In the rows, 128 means zero.
Facts:
Π(K_603, flisostel); Π(K_588, sugitrim); Π(K_591, grukom); Π(K_910, gisik); Π(K_547, tosu); Π(K_799, gisik)
Π(K_334, sugitrim); Π(K_306, vuziskor); Π(K_139, gisik); Π(K_8, flisostel); Π(K_316, grukom); Π(K_806, flisostel)
Π(K_710, gisik); Π(K_274, gisik); Π(K_426, grukom); Π(K_543, sigre); Π(K_346, sugitrim); Π(K_930, sugitrim)
Π(K_501, gisik); Π(K_200, gisik); Π(K_289, gisik); Π(K_416, sugitrim); Π(K_648, sugitrim); Π(K_888, flisostel)
Π(K_831, gisik); Π(K_314, gisik); Π(K_829, flisostel); Π(K_973, sigre); Π(K_594, grukom); Π(K_440, sigre)
Π(K_295, grukom); Π(K_319, vuziskor); Π(K_503, grukom); Π(K_380, gisik); Π(K_430, flisostel); Π(K_955, gisik)
Π(K_974, grukom); Π(K_933, gisik); Π(K_898, tosu); Π(K_227, gisik); Π(K_635, sugitrim); Π(K_448, sugitrim)
Π(K_720, gisik); Π(K_387, tosu); Π(K_575, grukom); Π(K_708, vuziskor); Π(K_496, gisik); Π(K_877, gisik)
Π(K_544, sigre); Π(K_223, gisik); Π(K_977, gisik); Π(K_178, grukom); Π(K_490, gisik); Π(K_425, sigre)
Π(K_317, sigre); Π(K_214, sugitrim); Π(K_659, gisik); Π(K_85, flisostel); Π(K_424, sugitrim); Π(K_203, sugitrim)
Π(K_694, gisik); Π(K_539, grukom); Π(K_643, grukom); Π(K_651, sugitrim); Π(K_248, gisik); Π(K_44, gisik)
Π(K_880, grukom); Π(K_842, gisik); Π(K_886, tosu); Π(K_521, flisostel); Π(K_155, gisik); Π(K_335, flisostel)
Π(K_273, flisostel); Π(K_813, sugitrim); Π(K_474, gisik); Π(K_791, vuziskor); Π(K_680, flisostel); Π(K_191, flisostel)
Π(K_998, sugitrim); Σ(K_588, K_425); Σ(K_588, K_594); Σ(K_591, K_448); Σ(K_591, K_886); Σ(K_334, K_886)
Σ(K_334, K_424); Σ(K_139, K_575); Σ(K_8, K_503); Σ(K_8, K_424); Σ(K_806, K_44); Σ(K_274, K_44)
Σ(K_274, K_680); Σ(K_274, K_474); Σ(K_426, K_425); Σ(K_426, K_496); Σ(K_543, K_426); Σ(K_543, K_588)
Σ(K_289, K_496); Σ(K_888, K_155); Σ(K_888, K_503); Σ(K_314, K_842); Σ(K_314, K_426); Σ(K_973, K_448)
Σ(K_973, K_659); Σ(K_973, K_289); Σ(K_440, K_886); Σ(K_295, K_425); Σ(K_295, K_496); Σ(K_319, K_317)
Σ(K_503, K_425); Σ(K_503, K_346); Σ(K_974, K_539); Σ(K_227, K_588); Σ(K_227, K_424); Σ(K_720, K_448)
Σ(K_720, K_440); Σ(K_720, K_424); Σ(K_575, K_425); Σ(K_708, K_387); Σ(K_496, K_594); Σ(K_223, K_346)
Σ(K_178, K_680); Σ(K_178, K_289); Σ(K_425, K_791); Σ(K_317, K_588); Σ(K_214, K_680); Σ(K_214, K_424)
Σ(K_659, K_424); Σ(K_424, K_425); Σ(K_203, K_319); Σ(K_694, K_85); Σ(K_539, K_426); Σ(K_842, K_214)
Σ(K_842, K_387); Σ(K_886, K_575); Σ(K_155, K_317); Σ(K_155, K_594); Σ(K_335, K_416); Σ(K_273, K_496)
Σ(K_813, K_791); Σ(K_474, K_930); Σ(K_791, K_496); Σ(K_680, K_539); τ(K_603, b); τ(K_588, b)
τ(K_591, e); τ(K_910, d); τ(K_547, a); τ(K_799, b); τ(K_334, c); τ(K_306, a)
τ(K_139, b); τ(K_8, d); τ(K_316, f); τ(K_806, b); τ(K_710, a); τ(K_274, f)
τ(K_426, a); τ(K_543, a); τ(K_346, f); τ(K_930, c); τ(K_501, a); τ(K_200, b)
τ(K_289, f); τ(K_416, a); τ(K_648, a); τ(K_888, c); τ(K_831, a); τ(K_314, b)
τ(K_829, c); τ(K_973, c); τ(K_594, a); τ(K_440, a); τ(K_295, c); τ(K_319, f)
τ(K_503, a); τ(K_380, a); τ(K_430, a); τ(K_955, a); τ(K_974, a); τ(K_933, e)
τ(K_898, d); τ(K_227, b); τ(K_635, e); τ(K_448, a); τ(K_720, d); τ(K_387, d)
τ(K_575, b); τ(K_708, c); τ(K_496, a); τ(K_877, b); τ(K_544, d); τ(K_223, d)
τ(K_977, a); τ(K_178, b); τ(K_490, e); τ(K_425, a); τ(K_317, a); τ(K_214, b)
τ(K_659, b); τ(K_85, b); τ(K_424, e); τ(K_203, b); τ(K_694, a); τ(K_539, c)
τ(K_643, a); τ(K_651, b); τ(K_248, a); τ(K_44, a); τ(K_880, a); τ(K_842, d)
τ(K_886, b); τ(K_521, b); τ(K_155, b); τ(K_335, b); τ(K_273, a); τ(K_813, a)
τ(K_474, a); τ(K_791, a); τ(K_680, e); τ(K_191, a); τ(K_998, c); ρ(K_588, K_977)
ρ(K_591, K_831); ρ(K_591, K_603); ρ(K_910, K_334); ρ(K_547, K_831); ρ(K_547, K_603); ρ(K_799, K_842)
ρ(K_334, K_316); ρ(K_306, K_547); ρ(K_306, K_544); ρ(K_306, K_503); ρ(K_8, K_648); ρ(K_8, K_200)
ρ(K_316, K_335); ρ(K_806, K_430); ρ(K_710, K_416); ρ(K_274, K_603); ρ(K_274, K_178); ρ(K_426, K_575)
ρ(K_426, K_651); ρ(K_930, K_547); ρ(K_930, K_591); ρ(K_501, K_575); ρ(K_289, K_643); ρ(K_416, K_316)
ρ(K_648, K_191); ρ(K_829, K_543); ρ(K_594, K_334); ρ(K_594, K_603); ρ(K_594, K_791); ρ(K_594, K_416)
ρ(K_440, K_842); ρ(K_440, K_544); ρ(K_295, K_813); ρ(K_319, K_85); ρ(K_319, K_886); ρ(K_503, K_178)
ρ(K_430, K_829); ρ(K_955, K_335); ρ(K_955, K_440); ρ(K_974, K_248); ρ(K_974, K_694); ρ(K_933, K_543)
ρ(K_448, K_334); ρ(K_448, K_842); ρ(K_448, K_575); ρ(K_448, K_416); ρ(K_720, K_910); ρ(K_387, K_544)
ρ(K_575, K_334); ρ(K_575, K_955); ρ(K_575, K_842); ρ(K_575, K_544); ρ(K_708, K_248); ρ(K_708, K_316)
ρ(K_708, K_977); ρ(K_496, K_335); ρ(K_877, K_998); ρ(K_490, K_335); ρ(K_425, K_430); ρ(K_659, K_425)
ρ(K_85, K_316); ρ(K_85, K_898); ρ(K_85, K_842); ρ(K_424, K_842); ρ(K_424, K_289); ρ(K_203, K_643)
ρ(K_694, K_648); ρ(K_539, K_448); ρ(K_539, K_708); ρ(K_539, K_877); ρ(K_643, K_603); ρ(K_643, K_635)
ρ(K_643, K_544); ρ(K_248, K_334); ρ(K_248, K_544); ρ(K_44, K_314); ρ(K_44, K_708); ρ(K_44, K_829)
ρ(K_44, K_289); ρ(K_44, K_977); ρ(K_44, K_200); ρ(K_880, K_635); ρ(K_880, K_694); ρ(K_880, K_380)
ρ(K_842, K_334); ρ(K_842, K_335); ρ(K_886, K_543); ρ(K_886, K_387); ρ(K_521, K_694); ρ(K_273, K_248)
ρ(K_273, K_898); ρ(K_273, K_335); ρ(K_813, K_594); ρ(K_474, K_539); ρ(K_791, K_898); ρ(K_791, K_910)
ρ(K_191, K_898)

Known rows:
[116 119 141 132 141 131 118 138 121 108] -> K_880
[124 132 153 131 116 126 146 145 114 107] -> K_380
[129 114 149 121 145 119 121 134 121 124] -> K_694
[139 115 131 123 168 118  99 145 132 109] -> K_974
[103 152 144 106 127 119 130 150 133 106] -> K_648
[134 131 141 130 121 125 134 128 100 121] -> K_85
[141  91 128 130 147 171 135 115 164 175] -> K_306
[144 104 138 145 126 168 122 125 154 130] -> K_547
[138 114 133 159  82 166 137 122 148 134] -> K_831
[115 128 151 153  96 124 130 129 126 137] -> K_594
[116 144 140 111 135 125 123 147 136 115] -> K_416
[119 130 133 142 106 123 128 137 101 106] -> K_335
[135  96 151 170 204  96  93 202 161 137] -> K_273
[159 122  86  71 172 101  95 122 136  84] -> K_334
[157 109 151 113 167 128  98 123 102 144] -> K_490
[137 124 140 135 147 130 109 151 168 137] -> K_813
[111 131 134 122  97 122 140 110 123 138] -> K_888
[133 123 142 119 138 123 137 119 105 128] -> K_708
[ 68 175 109 110 135 207 181  96 152 169] -> K_806
[115 143 137 135 106 125 139 126  96 100] -> K_200
[155 134  76  84 177 122  95 128 142  81] -> K_214
[162 119 128 128 153 127  98 121 109 137] -> K_799
[117 142 141 137  97 117 149 135  93 110] -> K_314
[117 152 141 119  94 107 131 139  97  82] -> K_651
[146 139  89 150  85 132 126  97  93 113] -> K_223

Rows, some named above:
[ 98 152 169  89 131 125 148 133 153 143] -> K_346
[134 120 137 122 147 122 144 114 104 127] -> K_708
[139  94 152 169 201 101  96 201 161 133] -> K_273
[ 91 154 135 110 116 147 164 113 130 129] -> K_829
[ 84 154 153 113  32 121 175  82 128 213] -> K_317
[ 70 166 123 123  28  85 165  97 127 204] -> K_588
[133 118 133 120 172 122 108 147 133 107] -> K_974
[150  77 155 188 212 103 108 202 171 151] -> K_791
[121 128 147 113 166 130 129 134 134 138] -> K_44
[173  75 114 187 156 107  82 151 160 164] -> K_295
[132 135 142 111 164 146 133 133 122 144] -> K_44
[147  84 187 173 219 106 110 219 172 119] -> K_289
[118 111 101 159  49 135 131 101 169 174] -> K_503
[138 123  93 110 111 118 129  87 115 147] -> K_227
[147  81 154 191 215 106 108 201 170 148] -> K_791
[146 119 140 114 162 143 122 145 118  99] -> K_680
[154 142  90 143 109 145 127 107  94 107] -> K_387
[106 154 150 123 104  75 132 141  58  74] -> K_877
[137 151  94 145  99 123 124 118  79  85] -> K_898
[117 149 156 116  85 132 147 136 113  97] -> K_635
[163  94 118 139 134 177 111 117 135  88] -> K_591
[119 157 138 115  99 109 126 141  95  83] -> K_651
[135 117 131 126 168 120 100 143 127 109] -> K_974
[ 53 173 136 101 127 180 195 112 170 159] -> K_430
[157 137  47 109 133 112  99  95 123 104] -> K_8
[116 154 157 124 112  75 138 151  57  75] -> K_877
[122 134 147 117 165 134 127 127 125 143] -> K_44
[152  87 186 177 227 110 110 222 169 118] -> K_289
[141 114 129 150  79 167 135 120 126 113] -> K_603

The same elements again, as new rows of numbers:
Known rows:
[109 149  48 117 150 127 101 147 130 141  94 103 137 120 101 127 144 126
 113 136 128 118 112 126 169 118 142] -> K_955
[117 137  47 115 148 141 120 151 129  97  97 133 101 151 113 124 100 154
 144 121 117 136  93 119 159 132 147] -> K_813
[107 145  55  82 138 111 140 150 121 153  90 100 123 138 102 103 120 156
  92 114 115 139 114 137 168 101 135] -> K_44
[129 151  51 138 137 129 119 147 132 145  96 104 147 125 129  89 138 128
 139 123 138 120 107 131 184  98 133] -> K_380
[117 129  36 145 137 149 117 114 126  98  93 123 152 160  88 108 122 123
 139 137 131  94 111 115 176  95 147] -> K_594
[111 151  49  91 137 103 142 135 110 141 124 110  92 127  96 112 114 146
 102 127 110 138 122 108 164 114 116] -> K_474
[112 150  54 112 144 125 102 142 130 140 100  98 137 131 107 120 136 131
 104 139 129 119 105 138 166 103 130] -> K_501
[124 113  47  87 121 164 105 163 158  94 104 138  97 141  79 143 108 143
 136 137 110 117 127  79 171 136 155] -> K_791
[102 152  53 128 149 125 113 138 121 117 101 110 136 139 106 114 121 126
 104 122 123 120 114 124 157 110 125] -> K_710
[116 123  26 125 137 117 124 164  91 117 112 122 102 112  88  98 101 174
 140 139 109 103  81 126 155 155 141] -> K_503
[140 136  27 151 133 153 141  91 136 104  82 110 128 130 145  93  88 133
 145 171 124  96 112 105 182 126 175] -> K_317
[126 166  66 129 164 132 106 111 119 158 106  85 160 120 137 131 116 125
 121 113 136 121 122 128 156  92 150] -> K_651
[127 161  56 135 155 134 130 130 122 147  92 111 152 132 137 104 122 132
 136  92 137 138 132 115 177  91 143] -> K_200
[108 136  13 107 173 143 111 165 100 121  97 108 102 132 130 119  79 146
 187 157 101  89 112 119 159 134 140] -> K_575
[132 137  59 109 157 127 127 133 123 157 121 110 119 134 151 109 104 146
 115 120 128 124 113 125 166 117 136] -> K_806
[126 158  46 127 152 138 143 135 125 135 114 117 113 138 145 113 109 140
 168 142 124 135 138 100 196 119 153] -> K_314
[117 142  46  97 137 142 146 152 114 120  98 108 105 140 127 102 117 133
 158 119 135 141 104 120 167 106 170] -> K_203
[130 146  52 136 157 111 118 138 123 154  99 107 131 134 171 102 121 142
  93 108 125 143 136 132 199 102 147] -> K_829
[132 124  51 121 129 123 113 109 129 144 130 119 110 131 145 117 110 128
 111 106 126 120 121 108 182 105 133] -> K_973
[104 145  48 150 148 146 103 131 133 125  85 133 169 138 107 118 131 129
 138 111 127 127 126 120 159  99 124] -> K_910
[124 135  55 123 129 137 109 131 126 149 116 116 143 111 111 105 115 151
 128 120 115 126 118 123 145 112 117] -> K_223
[126 156  44 158 140 156 125 142 144 143  74 138 157 134 123 143 144 126
 114 116 133 120 135 130 179  83 163] -> K_544
[ 76 153  38 124 132 167  81 104 172 149 101 127 156 132 130 102 126 131
 113 129 139 154 103 131 181  88 149] -> K_387
[108 145  49 118 143 145 111 126 129 153  84  85 157 123 110  94 139 117
 119 130 116 126 139 108 161 107 140] -> K_490
[110 130  36 108 109 166 144  98 142 127  61 108 117 131 140  80 106 139
 117 145 129 127 153  90 176 109 178] -> K_319

Rows, some named above:
[136 152  39 138 147 130 123 141 132 140  83 104 160 140 147  90 145 131
 144 120 143 136 129 125 168 102 163] -> K_635
[102 130  34 102 101 163 149  98 142 124  66 108  97 133 127  83 104 124
 122 153 126 131 158  85 177 106 179] -> K_319
[121 139  46 137 146 126 107 118 114 146 129 117 114 122 142  93 108 137
 116 121 112 130 121 121 183 122 119] -> K_888
[117 124  42  97 121 153 115 145 151 112 106 127  98 141  83 134 125 142
 120 152 119 116 107  93 191 116 138] -> K_273
[107 138  12  89 164 102 120 137  75 109 120 108  82 182 128 108 124 197
 191 108 128  80 106  99 154 171 160] -> K_424
[119 172  57 188 152 138 135 140 122 123 101 135 163 138 131 112 138 116
 121  94 142 144 124 130 185  88 143] -> K_603
[111 123  34  95 123 153 115 142 147 112 107 134  89 142  82 128 127 150
 122 156 115 118 110  89 187 116 147] -> K_273
[119 139  51 148 148 124 121  88 104 137 129 105 145 145 137  94 112 136
 175 112 137  99 124 106 157 133 139] -> K_227
[121 117  70  90 158 103 110 111  91 143 147 106 117 167 156 125 116 162
 165  73 159  95 104 110 159 157 147] -> K_659
[106 133  46 121 124 121 122 148 140 132 102 105 136 129  99 105 148 136
  99 134 131 107 104 142 163  85 147] -> K_306
[118 136  58 133 158 128 117 132 121 142 108 103 124 119 156 103  97 128
 160 125 119 129 123 123 153 113 123] -> K_139
[121 144  61 134 136 105 124 140 112 134 109 103 126 128 117  92 135 137
  92  95 104 150 109 147 154  95 130] -> K_930
[141 132  59 130 161 122 117 139 129 156 105 107 136 132 160 117 116 143
  95 123 125 126 108 146 180 122 150] -> K_430
[130 133  72  85 120 168 150 166 149 108  96 136 100 146  96 146 131 143
 124 136 134 150 147  82 184 111 180] -> K_289
[128 166  70 134 153 134 111 113 125 146 108  93 163 119 138 132 128 127
 121 111 125 119 122 136 156 106 152] -> K_651
[103 112  29 104 143 143 134 151 143 105  89 118  62 160 159 136 118 118
 149 131 129 116 100 130 190  95 149] -> K_440
[138 139  61 126 162 119 116 136 132 140 104 106 134 138 159 129 115 145
  99 124 129 128 104 147 182 125 149] -> K_430
[ 88 117  27 113 142 150 124 144 133 130  81 107  75 136 185 110  94 113
 168 120 125 118 116 129 170  93 152] -> K_886
[133 133  59 123 131 116 105 123 131 144 131 117 116 135 140 110 112 139
 123 113 117 120 123 106 182 112 131] -> K_973
[117 146  43 107 142 142 140 142 109 121  95 109 119 137 129 101 108 134
 154 125 134 140 106 120 164  97 168] -> K_203
[ 94 160  27 104 144 119 108 117 140 128 110 122  87 146 144  95 110 136
 134 128 124 146 136 104 215 105 144] -> K_708
[131 139  34 138 128 120 122 112 117 164 162  95 101 146 121 100 113 148
 113 170  85  80 133 106 199 101  95] -> K_539
[105 133  64 115 119 131 147 137 125 128 108 126 126 134 115  88 139 144
 117 117 117 138 114 108 162 114 130] -> K_274
[134 121  55 121 133 120 111 121 135 138 129 119 101 146 147 122 116 134
 120 102 125 119 125 106 181 113 125] -> K_973
[122 169  59 151 151  98 115  96 114 143 118 100 132 123 133 116 117 132
  95 103 114 128 142 130 175  98 119] -> K_998
[109 127  36 103 121 152 120 138 146 118 112 129  98 138  83 132 129 142
 120 146 112 115 110  93 192 118 143] -> K_273
[110 129  16 116 144 116 119 121 118 136 129 132 105 164 120  88 110 171
 163  82 122 107 113 112 167 110 119] -> K_8

